Below are the code and all the weights of a small trained network. Each question names an input and a class and asks about switching units off, where a switched-off unit gives its printed mean instead of its output.

import numpy as np


def w(rows, s, z=0):
    codes = np.array(rows[::2]) - 128.0
    scale = np.full(codes.shape[1], s)
    scale[-1] = z or s
    return codes * scale


def f(y):
    return y / 2 * (1 + np.tanh(0.7978845608 * (y + 0.044715 * y**3)))


def log_softmax(a):
    a = a - a.max(-1, keepdims=True)
    return a - np.log(np.exp(a).sum(-1, keepdims=True))


def net(x, mask):
    res = np.array(x, float).reshape(1, 6) / 4 @ E
    y = f(res @ A[0][:, :-1].T + A[0][:, -1])
    res = res + np.where(mask, y, B[0][:, -1]) @ B[0][:, :-1]
    return log_softmax(res[-1] @ U[:, :-1].T + U[:, -1])


A, B = {}, {}
E = w([
[128,161,89,191,48,111,120,150,2,120,231,78],'x0',
[136,73,241,125,145,79,34,176,136,130,211,210],'x1',
[52,193,163,95,203,230,105,204,88,113,135,99],'x2',
[177,183,200,59,63,85,200,198,68,163,65,157],'x3',
[111,75,194,180,192,119,208,96,41,44,113,177],'x4',
[124,126,129,127,133,121,131,129,129,132,129,124],'x5',
],0.006)
A[0] = w([
[110,86,173,172,179,132,203,102,67,48,105,174,73],'neuron 0',
[41,183,149,99,198,220,109,195,108,113,128,101,12],'neuron 1',
[108,94,177,171,182,123,201,101,67,45,103,165,62],'neuron 2',
[111,174,59,128,109,165,199,80,131,124,65,57,47],'neuron 3',
[143,125,153,88,113,105,45,172,168,193,176,163,150],'neuron 4',
[221,48,84,166,54,25,154,26,176,140,120,159,107],'neuron 5',
[167,174,186,59,74,96,186,193,80,158,70,143,106],'neuron 6',
[113,179,58,130,114,161,198,81,128,127,61,62,48],'neuron 7',
[73,82,71,193,180,169,71,54,173,87,168,87,64],'neuron 8',
[125,98,164,33,219,157,146,86,253,143,18,193,54],'neuron 9',
[134,192,72,59,69,141,63,166,210,223,136,83,86],'neuron 10',
[110,174,56,116,111,162,202,81,125,125,65,65,43],'neuron 11',
[170,182,184,67,76,94,197,188,86,166,71,150,99],'neuron 12',
],0.0049,0.0011)
B[0] = w([
[198,78,114,108,103,162,82,107,131,95,70,50,226],'neuron 0',
[76,189,169,203,146,171,170,204,136,195,68,123,220],'neuron 1',
[202,79,112,103,99,165,88,107,141,95,67,52,224],'neuron 2',
[86,99,192,98,121,63,72,137,141,86,150,176,208],'neuron 3',
[144,85,167,89,116,93,77,128,137,77,104,114,178],'neuron 4',
[47,219,189,229,154,191,187,232,126,217,47,125,240],'neuron 5',
[159,91,47,105,201,166,172,102,183,151,183,180,225],'neuron 6',
[78,97,196,84,123,56,75,142,153,82,153,174,208],'neuron 7',
[144,112,52,118,203,160,183,115,179,167,180,200,212],'neuron 8',
[106,219,105,129,16,111,173,38,1,129,226,100,254],'neuron 9',
[215,76,113,112,97,169,85,100,126,82,53,33,233],'neuron 10',
[82,99,197,84,130,66,74,145,154,85,152,174,207],'neuron 11',
[155,89,44,110,201,167,169,108,191,151,179,191,225],'neuron 12',
],0.0068,0.0045)
U = w([
[150,87,11,114,217,157,162,114,201,151,182,198,46],'0',
[201,72,116,110,100,156,91,113,140,90,22,16,96],'1',
[71,207,190,188,147,157,163,210,138,199,38,131,24],'2',
[92,77,245,93,129,39,65,141,151,74,171,202,254],'3',
[119,208,86,131,32,119,159,66,1,128,231,96,226],'4',
],0.012,0.00081)

Each question gives the input, the list of numbers given to net, and the class t.
The units are the neurons (one row each of A and B). Each row of codes is followed by its name. A weight is (code - 128) times the scale printed after its matrix; where a second scale follows, it is the last column's (A, B and U).
mask holds one flag per neuron, in row order. A switched-off neuron (its flag False) gives its mean, the last column of its row in B, instead of its output. The means were averaged over made-up inputs and are rounded, as every weight is.
A unit's drop is (log p(t) with every unit on - log p(t) with that unit switched off) / (log p(t) with every unit on - log p(t) with every unit switched off).
The circuit of an input: a set's keep is (log p(t) with only the set's units on - log p(t) with every unit switched off) / (log p(t) with every unit on - log p(t) with every unit switched off). Starting from the 12 units with the biggest drops (on a tie, the unit counted first), units are removed one at a time, each time the one whose removal leaves the highest keep (on an exact tie, the one counted first), for as long as the keep stays at least 0.8.
circuit, biggest first: the units of the circuit, biggest drop first
unit that matters most: the unit with the biggest drop
k most important neurons: the k neurons with the biggest drops, biggest first
drop when u is switched off: that unit's drop, to one decimal
input [-7,6,5,3,-6,-1], class 4: circuit, biggest first	(neuron 9)
input [5,3,-4,7,-6,-2], class 0: circuit, biggest first	(neuron 12; neuron 6)
input [-4,-8,3,-5,7,3], class 3: circuit, biggest first	(neuron 7; neuron 3)
input [6,0,-7,-5,-7,-4], class 1: 4 most important neurons	(neuron 10; neuron 9; neuron 1; neuron 4)
input [5,3,7,-3,6,-4], class 2: 3 most important neurons	(neuron 1; neuron 10; neuron 9)
input [4,-3,0,-7,5,-7], class 0: 2 most important neurons	(neuron 8; neuron 9)
input [-2,0,-7,5,-1,4], class 2: 2 most important neurons	(neuron 5; neuron 8)
input [5,6,5,7,0,2], class 0: circuit, biggest first	(neuron 6; neuron 12)
input [5,8,8,8,-3,1], class 0: 3 most important neurons	(neuron 6; neuron 12; neuron 5)
input [-4,-2,-5,5,2,-5], class 0: 3 most important neurons	(neuron 12; neuron 6; neuron 1)
input [7,-7,7,6,5,8], class 2: 2 most important neurons	(neuron 1; neuron 9)
input [-3,3,-7,-5,-8,2], class 1: 2 most important neurons	(neuron 10; neuron 4)
input [7,-1,3,-2,-8,1], class 1: 2 most important neurons	(neuron 10; neuron 9)
input [-4,-4,-5,-3,-3,-2], class 2: circuit, biggest first	(neuron 5)
input [7,-6,-1,-7,3,3], class 0: 2 most important neurons	(neuron 8; neuron 9)
input [-2,-4,1,-6,8,-1], class 1: 2 most important neurons	(neuron 0; neuron 2)
input [-5,5,-8,7,-3,-3], class 2: 2 most important neurons	(neuron 5; neuron 8)
input [5,4,6,0,3,8], class 2: 2 most important neurons	(neuron 9; neuron 1)
input [0,7,-6,5,-7,5], class 1: 2 most important neurons	(neuron 10; neuron 4)
input [1,-1,-3,7,-6,1], class 0: unit that matters most	neuron 12
input [4,6,-5,1,-7,2], class 1: drop when neuron 7 is switched off	0.1
input [-1,6,4,7,1,4], class 0: drop when neuron 12 is switched off	0.2
input [-3,-4,-7,3,1,-5], class 2: drop when neuron 5 is switched off	1.0
input [4,-8,-6,-4,-1,-6], class 3: drop when neuron 3 is switched off	0.2
